Rows, each followed by one of two labels for a hidden trait (new trait and labels in each part)
[  1 -19  15 -20   5   0  28  -8 -23 -12   6  -2  -8 -28  -4  -5   6   0
  15   3  12  10  -1]
JG
[  4 -42  32 -59  -6  10 -32 -22  10 -11  16   3  -3  -7 -14 -21  31 -10
  10 -11  -2   0   3]
JG
[ -2 -24  16   9  -2   5  21  -1   6  -9   3   0  -2 -14  -3  -4  -2   2
   7   1   9   0   7]
TQ
[ -3 -11  29  21  -1  -7  22  -9 -19  -9   4   4  -5  -2  -2  -8 -10  -6
   9  -7   9  19  -3]
JG
[  1 -26  32 -52   3   1  40 -12 -32 -13  15  -1  -8 -33 -10  -8  13  -2
  31  -1   7  12  -2]
JG
[-4 -1 22 -1  0 -1 10  1 -3 -2  2  2 -2  3 -1  0  3  0  1 -6  1  4  0]
TQ
[ -4 -27  22  10   8   0  34 -11 -40 -16   9  -7  -4   1   3 -18  -3  -3
  21  -6   8  15  -3]
JG
[ -4 -11  19  19   0  -2  30  -6 -19  -7   2  -1  -3  -8   0  -6  -5  -3
   6  -1   9  11  -1]
TQ
